Each row of numbers belongs to one of the nodes below and depends on some of the facts about them. Some rows are named. Which node is each other row?

How the nodes are related:
safun λ binefum; skasti λ kuve; stedar λ gelan; suli λ stiska; kuve λ suskiklun; tisam λ brofar
vupen λ drabre; zasek λ klugi; pebu λ gibren; gelan λ treklur; pimen λ stufen; meges λ trorim
varigrim λ fope; kegum λ klemol; lodin λ sistemom; klibram λ gatuto; suskiklun λ stafloruk; fope λ flidri
ribos λ vupen; flibromi λ pegruk; zime λ balu; fleflebi λ greskim; bepoklun λ pana; plura λ gosam
ziste λ ribos; skope λ peza; sobra λ dutor; ramo λ tisam; silus λ pebu; ranin λ molan
tano λ faflun; stafloruk λ donom; skidru λ sitre; dravi λ tegri; plisuflak λ skasti; trorim λ nubras
molan λ trudil; trilik λ koskik; nalor λ stiflur; sistemom λ flibromi; vamur λ fleker; marir λ plura
gamim λ baloso; bregaflis λ stuzen; dreriner λ groros; stapaplo λ gusom; koskik λ bregaflis; zirabak λ zoflen
klogo λ varigrim; buplas λ silus; peza λ kletras; stufen λ kudru; drabre λ suli; migrerel λ bulodur
balu λ stastasa; pana λ zime; gatuto λ skoplo; toplis λ vidu; treklur λ lagal; tustetri λ druna
fleker λ grekletro; rerum λ kegum; ragrir λ ranin; klemol λ flepo; pibon λ luklo; zaklubro λ besok
stuzen λ tustetri; gili λ drukel; plusto λ skestape; guler λ rerum; femu λ marir; greskim λ plisuflak
movomak λ zaklubro; sitre λ vamur; kudru λ meges; stastasa λ dastorik; dugrun λ skilas; drume λ safun
stoskabrir λ tositrol; gusom λ kegrodon; kletras λ femu; grefum λ lodin; diflun λ pimen; petum λ klogo
detragru λ plaru; gibren λ degren; brolik λ drivobom; stiska η mimogrom; zipituk η liki; safun η stapaplo
skasti η lestasil; stedar η toplis; zoflone η fistok; tisam η plire; klugi η marir; pebu η baloso
gelan η flepo; drulom η trilik; faflun η grekletro; varigrim η flodrum; lestasil η kudru; ribos η trorim
flibromi η loplas; zime η zopas; nele η redro; plura η stobrel; zutam η skilas; ramo η drukel
redro η tustetri; drivobom η gamim; foflosun η drulom; dravi η gili; fiflu η flibromi; letro η fledo
zulura η skasti; plisuflak η varigrim; kegrodon η zaklubro; gutros η vamur; grekletro η ranin; stirel η fiflu
fistok η kegum; molan η besok; trilik η sistemom; plaru η bulodur; binefum η molan; marir η nalor
gamim η peza; bregaflis η ninur; stapaplo η pagom; mimogrom η plisuflak; brotur η skestape; koskik η stiska
zirabak η buplas; klogo η sugri; buplas η sikla; peza η dokom; stufen η grefum; lagal η subris
migrerel η letro; bropi η plura; pegruk η diflun; drukel η lagal; fledo η klarel; tustetri η klogo
rerum η stiflur; meful η brotur; stuzen η foflosun; gili η ragrir; sikla η nubras; dutor η fetre
subris η stuzen; stobrel η koskik; kekor η stoskabrir; dokom η tisam; besok η sitre; femu η zoflone
movomak η gusom; fazal η dutor; dreske η gutros; kudru η ramo; klarel η zasek; dugrun η pana
stoskabrir η zulura; grefum η kegrodon; diflun η zutam; gibren η nele; baloso Ψ 93; stiska Ψ 405
zipituk Ψ 886; safun Ψ 886; skasti Ψ 405; stedar Ψ 886; nubras Ψ 405; zoflone Ψ 405
suli Ψ 405; kuve Ψ 886; loplas Ψ 886; tisam Ψ 405; vupen Ψ 405; klugi Ψ 886
zasek Ψ 405; pebu Ψ 93; donom Ψ 886; gelan Ψ 886; pimen Ψ 886; fetre Ψ 93
drulom Ψ 886; meges Ψ 886; faflun Ψ 93; varigrim Ψ 886; lestasil Ψ 93; kegum Ψ 886
lodin Ψ 93; klibram Ψ 886; suskiklun Ψ 93; fope Ψ 93; ribos Ψ 93; flibromi Ψ 405
zime Ψ 886; fleflebi Ψ 886; nele Ψ 886; bepoklun Ψ 886; plura Ψ 93; flidri Ψ 886
flodrum Ψ 886; ziste Ψ 886; zutam Ψ 93; skope Ψ 93; sobra Ψ 886; ramo Ψ 93
silus Ψ 886; ranin Ψ 93; tano Ψ 886; stafloruk Ψ 886; redro Ψ 93; drivobom Ψ 93
foflosun Ψ 886; skidru Ψ 93; dravi Ψ 93; fiflu Ψ 886; flepo Ψ 405; letro Ψ 93
zulura Ψ 886; plisuflak Ψ 886; kegrodon Ψ 93; gutros Ψ 886; trorim Ψ 405; grekletro Ψ 93
stirel Ψ 886; sugri Ψ 405; skilas Ψ 886; fistok Ψ 93; stiflur Ψ 886; molan Ψ 93
zopas Ψ 405; tosu Ψ 405; groros Ψ 405; trilik Ψ 93; nalor Ψ 405; skoplo Ψ 405
plaru Ψ 93; binefum Ψ 93; sistemom Ψ 886; vamur Ψ 405; druna Ψ 886; marir Ψ 93
tegri Ψ 886; gosam Ψ 886; gamim Ψ 405; bregaflis Ψ 886; dreriner Ψ 405; grofli Ψ 886
stapaplo Ψ 93; mimogrom Ψ 93; zoflen Ψ 886; brotur Ψ 93; koskik Ψ 886; zirabak Ψ 886
klogo Ψ 93; dastorik Ψ 886; buplas Ψ 405; liki Ψ 886; peza Ψ 405; stufen Ψ 886
drabre Ψ 405; lagal Ψ 886; degren Ψ 405; migrerel Ψ 93; brofar Ψ 886; trudil Ψ 886
balu Ψ 405; skestape Ψ 886; pana Ψ 405; bropi Ψ 93; vidu Ψ 886; gatuto Ψ 886
pegruk Ψ 886; toplis Ψ 886; drukel Ψ 886; treklur Ψ 93; fledo Ψ 93; tustetri Ψ 405
tositrol Ψ 93; fleker Ψ 405; rerum Ψ 886; ragrir Ψ 93; pagom Ψ 93; klemol Ψ 93
meful Ψ 405; pibon Ψ 405; zaklubro Ψ 886; stuzen Ψ 886; gili Ψ 405; plusto Ψ 93
plire Ψ 93; sikla Ψ 886; luklo Ψ 886; dutor Ψ 93; subris Ψ 93; guler Ψ 405
stobrel Ψ 93; kekor Ψ 886; ninur Ψ 405; dokom Ψ 886; besok Ψ 886; femu Ψ 886
greskim Ψ 405; movomak Ψ 405; fazal Ψ 93; vupus Ψ 93; dreske Ψ 886; sitre Ψ 405
kudru Ψ 886; klarel Ψ 405; bulodur Ψ 405; stastasa Ψ 886; dugrun Ψ 886; drume Ψ 93
stoskabrir Ψ 405; gusom Ψ 886; kletras Ψ 93; grefum Ψ 886; diflun Ψ 405; petum Ψ 886
detragru Ψ 886; gibren Ψ 93; brolik Ψ 405

Some nodes and their rows:
[-15   8  -6   4 -16  -7   0   4  10  -6   8  20   4 -30 -13   9 -15 -35
  10   1 -14 -12   8  -1  -7  -1  21 -30 -11  -5  13 -11 -14  -6   7  25
 -13] -> klarel
[-20   0  -4  -3   4   1 -14  -8  -2 -11  16  -7  -6   6   3 -20   6  14
  -3  11  -3   5  -4   7  -8  -3  11  18   7   7   1  -9   5   2 -10 -40
 -17] -> klemol
[ 29 -12   3   1   8   2   2   7  -9   3 -22  -2   1   9   1   9  -2   8
   0  -2   5   4   6  -4  11   4 -31   0   5  -1  -2  22   3  -2   5  33
  23] -> nele
[ -1   5 -22   4 -18  -4   1   6   6  -3  13   2   7  -4 -17   4 -12 -35
   5   6 -11 -14   7  -1  -4   1   7 -38 -10  -2   6  -1 -10  -7   8  25
  -4] -> degren
[ 30 -11  24   0  19  -2 -10   6 -11  10 -21   5   3 -14  -3  14 -10  11
   9 -12   1   5   9  -6   8   9 -32   6   8  -2   0  21 -10   7   2  11
  23] -> stirel
[ -5  13 -16  -1  -9  -5  13  -4  11  23  28  12   8  11  -4   5   9 -32
  -6  -5  -1 -10  -8 -10 -11  -3  24 -33 -18  -9   3 -13 -18   1  -3  -4
 -23] -> greskim
[  6   8 -23   0  -6  -2  -3  -2  25   9  22  28   7   1  -9   0  -2 -17
   1  -1  -1   6  -2  -5  -9   3  20 -37 -12  -5  -2 -21 -21   1   0 -17
 -17] -> gamim
[-20  -7   8   1   4  -3 -13   1 -11 -18   2  -7  -5  -3   0 -14  -4   1
   3  16 -16  -9   8  13  -5 -11   0  12  12   9   8   5   2  -2  -4  20
 -12] -> brotur
[ 19  -1  22  -4  18  -1  18  -4  -8  19 -11   5  -1   8  15  18  19   4
  -7 -15  11   1  -8 -11   3   1   4  12  -3  -9  -2   6  -4   7  -6   5
  -1] -> stafloruk
[-19  -7  16   0  14  -4 -27  -2 -13 -19   3 -15  -2 -15  -5 -14 -11   4
   8  10 -17  -5  11   8  -9   0  -5   7  16   9   7  19  -7   5  -7 -23
  -2] -> binefum
[-19   2  -2  -2   4   1 -13  -8  -1  -6  15  -8  -5   6   4 -19   8  14
  -2  11  -4   6  -4   8  -9  -5  11  15   9   7   0 -10   4   4 -10 -39
 -16] -> treklur
[ 40  -5   5  -5  24   4  -7  -2   1  24  -5  -2   4   9  -3   7   4  27
  -1 -14  19  26  -2 -13   2  17 -31  -2   3  -2 -16  17  -8  10  -1 -41
  28] -> dugrun
[-31  -6  13   1   6  -4 -14  -4  -8 -26  -2  -2  -7 -24   2  -9  -7  -2
   7  16 -22  -3  10  14 -10  -4  20  16  10   6  11   7  -1  -2  -6   3
 -13] -> fledo
[ 15  -1  -2  -2  -4   5  17  -1   6   2 -15  14  -4  12  15   8  13  13
  -6  -8  15   8 -10  -3  11  -1  -1  18  -8  -5  -6 -17  17  -1   1  17
   1] -> sistemom
[-18   6   2  11   7  -4 -29  -5  -5   2  19  -6  -2   4  -7 -23   4  34
  13  11  18 -12  -3   1  -5  -5  20  30   4   3   7 -21   6   9 -14 -67
 -28] -> ribos
[ 11  15 -46  17 -15  -3  -7   3  21  15  22  14  11  18 -20  -3   4   9
  14   9  26  -4  -8 -12   1   2  47 -20 -25  -7   4 -23   1  -2   0 -41
 -28] -> drabre
[  8   2 -29   2 -11  -3  -1   7  10  -1  13   4   9   4 -19   3 -12 -27
   3   9 -13  -4   8   0  -6   2   1 -46 -11  -1   3   7 -16  -7   6  26
   0] -> zoflone
[-23  -4  -3   1   2   0 -11   1 -16 -18   5 -25  -4   2  -4 -18   0   1
  -1  20 -15  -8   6  12  -5  -7  -2   9  13  10   5  14   8  -6  -3   8
  -7] -> lestasil

Rows to name:
No name comes twice in this set of rows, the named rows included.
[-24 -18  11  -1 -17   2 -13  -6 -10 -47  -2 -42   1   2  11  -7  -1  -2
   5  -1 -33 -35  -3  21   4  16  48  -4  14  18  11  60  16  -4  -4 -46
 -14]	kegrodon
[ 14 -12  22  -3 -16   6  10  -8   6 -10 -16 -15   4   6  22  18   6  13
   1 -33  -1 -22 -16   4  19  23  33   4   2   3  -1  35  15   3  -2 -54
   1]	grefum
[-18   8 -14   5 -27  -6  14   6  11 -16   6  23   2 -13  -5   9 -12 -36
   5   5 -14 -19   6   4  -2 -12  32 -27 -15  -5  16 -19  -4 -11   9  57
 -21]	ninur
[ -9  14 -14  -1  -4  -8  21  -5   1  29  32   2   9  22  -4   8  19 -44
 -13  -4  -2 -22 -11 -15 -14  -5  26 -36 -16 -12   4  -2 -20   3  -6  12
 -30]	skasti
[-13  18 -35   1 -24   1  21  -4  20   0  19  10   1 -12  -7   4   6 -24
  -3   4  -3  13  -6  -7 -12   6  43 -27 -24  -6  -1 -21   1  -9   6  -7
  -9]	nalor
[ -5   8  -4   5 -13  -7  -7   5   2  10  18   2  11  -7 -25   1 -19 -32
   8  -1  -8 -26   8  -6  -2  -3 -14 -33  -5  -4   9  -9 -19  -2   6  17
   0]	meful
[  0   4 -20  10 -20  -5  -3  10   8   2  13   8  10  12 -19   1 -12 -25
   7   7  -3 -28   6  -1   4  -9   9 -37  -9  -2  13 -10  -8  -7   6  33
 -19]	stiska
[ 11  -3  44   2  -5   8  21 -14  -3   2   6 -24   6  -6  11  23  -7  42
  -2 -41  -7 -18 -18  10  18  17 -20  -7  25   6  -7  55  10  12   8 -97
 -10]	stufen
[  6   0   4   0   8   2  11   4 -12   1 -26 -13  -2 -28  -3  16   0   0
   3  -2  -1  25   7 -11   0  15  -5  11  -3  -5  -5  32   9  -3   8  20
  37]	sikla

The same nodes again, as new rows of numbers:
Some rows with their names:
[ -2  -8 -21   0 -10  -8  21 -13  14 -14  15   4 -25  -6  -7  -1  -1  19
 -13  -5  -7  -8  14   2   5  13] -> gosam
[-12   9 -14  -7  -6 -14  19  -7  17  12 -21 -11  -6 -29 -16   4  -9   1
 -16  -9 -32  -8   0  -9  -6  -8] -> lagal
[ -2 -12  -2   2 -12   8  26 -20  18  -2   3 -11 -20  -6   6  -8  -9   8
  -8  -7   0   1  -5  -4  -8  -4] -> trudil
[  6 -10  -9  -5  -6   0  18 -10  18  -4 -11  -1 -20   3   6  -3   6  16
  -6  -8  -5 -11   2 -14  -5  10] -> donom
[  7  -5 -21  -3   5   5  11   1  -4  16  -4 -16 -13  -5  -4   1 -11 -15
 -12   4   3   0 -24  10  -4   9] -> rerum
[-11   8 -32 -14   3 -34  20  -6  -4  20 -18 -22   3 -15 -19   5  -9  -8
  -7   2  -9  -5 -23  11  -3  -2] -> stuzen
[  6  -4  -9  -4  -3   8  12   8  12   4  -8 -12 -12  -9  -6   1  -4  13
  -6  -4 -22 -13   3  -7   2   3] -> zipituk
[  2   6  35   2  -7   2 -18  16  -3  -9   3   8  29 -11   2  -4  10   1
   1  -3  -2   5  19  -3  15 -14] -> fistok
[ 10  -4   2   3  -3   3  17   6  14   5  -6   3 -19 -15  -7  -6 -19  27
  -9  -5 -17 -11   1  -2   2   4] -> pegruk
[ -2  16  36   5 -13  24 -14  21 -14 -10   4  -6  37  -8   6   6   2   3
   7 -25  17 -19  11  -7   2 -19] -> mimogrom
[ 11  -9   3 -14 -13   7  -3   7   5  -6  -1  -6   2 -10  -5  -6   2   5
  -1   1 -19  -1   7  -2   0  -5] -> klarel
[ 11  -8 -10  -9  -4   6  13  10  13   6 -10 -12 -13  -8  -5   0   0   7
  -6  -4 -29 -14   5  -5   3   4] -> stirel
[ 12  -4   4 -10 -16   4  -1   4   4  -4  -2  -1  -4 -14  -5  -3  -5   5
  -5  -1 -11  -1   5  -4  -1  -4] -> meful
[  5   4  20   6  16  -1 -24  19 -15  -1   7  16  27   4   0  -6   1   2
  10  13  14  15  -2  16  17  -9] -> klogo
[ -1  -8 -25  -7   4  -3   7  -4   0  10  -4 -19 -15  19   7  11  15 -17
  -1   4  -8  -9 -11  -4  -8  13] -> klibram
[ 11   3  -4  -5   3   2  -7  15  -8  13  -5   0   4   2  -7   0 -10 -12
   7   9  -9   2  -8  11  -6   3] -> diflun
[ -5   4 -10  -5   5   2  -4 -11  -3   1   0  -1  -4  14   4   4   6   4
  15   3   2   0  -4   0  -8   0] -> dreriner
[ 12  -2  -9 -10  -4   1  18   9  13  -1  -7  -1 -16 -13 -10  -3  -6  13
  -8  -5 -23 -12   9   3   2   7] -> gutros

Name these rows:
No name comes twice in this set of rows, the named rows included.
[-25  -2 -19  11   6  -5 -25 -12 -25 -16  51   1  23  -8  -4  10  26   2
   3  11  26  12   6   8  24   0]	kletras
[-12  -3 -55   1  14  16   3  -5 -11   1  38 -21 -15 -28 -19   9   1  28
   3   7  -2  -9 -13  17  18   7]	femu
[-11   9  -6   3   0  16 -28  14 -29 -12  35 -14  35 -20  -4  10  19  -5
   5  -1  25  -2   0   9  17 -11]	plura
[-12  18  11  16   9  -9 -25   6 -13   1  -2  23  29 -21  -7  13   7 -48
 -18   5   1  21  11   1  -1  -4]	ramo
[-20   5 -15  13  10   4 -32   9 -28  -5  47  -1  29 -23 -11   9  19  10
   6  10  13   4   1   9  31  -6]	marir
[-21  21  21   1  -9 -30  -9   1  -2  -3 -11   7  37 -25 -11   2   9   3
  -3  -8  -8   5  12  -8   9 -26]	subris
[  7  10 -25  -3   7  14  11   9  -9  10  -8 -16  -8   3  -8  11  -9  -7
   2  -9   4 -21 -17   8  -8  11]	varigrim

Now the same nodes, written a new way:
Some nodes and their rows:
[-44   6  -3 -11  27 -29   8 -15  37  22 -46  15  44  40] -> degren
[-25  27 -15 -24  27 -15  -2 -14  50  33 -32  12   5  17] -> sugri
[-41 -47  20 -58  52  47 -24 -25  76  30  21  -1  55  56] -> bulodur
[-31 -48 -13  13  14 -12 -10 -22  54  37 -32  21   2 -10] -> meful
[ 12 -10   6   9 -18  25 -30 -24 -65  -9  20 -30  44  11] -> besok
[ 14   8   3  26  -6  10 -17   0 -34 -33   5 -30  -1 -23] -> fiflu
[ 14  -3  13  -1 -10  53 -14   8  -3 -19  53 -28 -44 -40] -> dugrun
[ 19   6   2  31 -22   6  -5  13 -31 -21  20 -26  -6 -26] -> rerum
[ 12  34  14   7 -10  17  26  20 -23 -19  53 -23   2   1] -> flodrum
[ -4  -6  27  39  -6  40   1  22 -44 -23 -11 -14   7 -33] -> drulom
[ 14  -4   8   7 -14  44 -13   6  -6 -18  47 -24 -45 -44] -> zirabak
[ 24 -31  -1   4  -4 -10 -26 -24   5   4 -31  23   0   2] -> bropi
[  3 -30   6 -10   3 -19 -26 -13   6 -15 -51  25  16  -6] -> fazal
[ -3 -46 -14 -12 -11 -10 -14 -23  -8   5 -27  30   6   5] -> ribos
[  8 -42  -2  -6  -8  -7 -16 -19   8   3 -33  22  -3   5] -> fistok
[ 16  18  20 -40   5   4  11  19  61   3  15  13 -39   2] -> plusto
[-11 -56   2  -9 -21  -8  -7 -34 -16   4 -45  20  39  35] -> kegrodon
[  6 -32   0 -15 -23  -8 -20 -23  15   0 -29  28  11  -6] -> brotur

Which node is each row?
No name comes twice in this set of rows, the named rows included.
[  7  56  20  47 -36 -46  55  48 -32 -28  -2 -35  22  11]	luklo
[ 27  75  -2  13 -22  -4  36  44 -20 -14  39 -21 -46 -31]	sobra
[ 15  38  -2 -36  -7 -13  -5  -2  25   5  -7  29 -30 -12]	skope
[  5  61 -22  -1  -7   4  31  28 -46 -19  34 -10 -29 -27]	klibram
[ 10 -21  -5 -17  -3 -12 -16 -12  24  -9 -28  31 -25 -34]	stapaplo
[ 25  38   3 -17  -1 -31  12  21  35   2 -18  21 -52  -6]	skidru
[  8 -83   6 -11   3   2 -22 -27  -5   8 -13  20  52  28]	plaru
[-10   9 -20  -6   1   7  23  12 -92 -21  44 -10  79   7]	tegri
[ 11 -28   8  -2   1  60 -24 -10 -30 -17  59 -28   8  -8]	safun
[  4  11   0  -2  15  27  18  24 -38 -23  60 -23  14  -2]	zaklubro
[ -4   5  50  40  -7  49  -9  29 -30 -15 -11 -11   9 -39]	stuzen

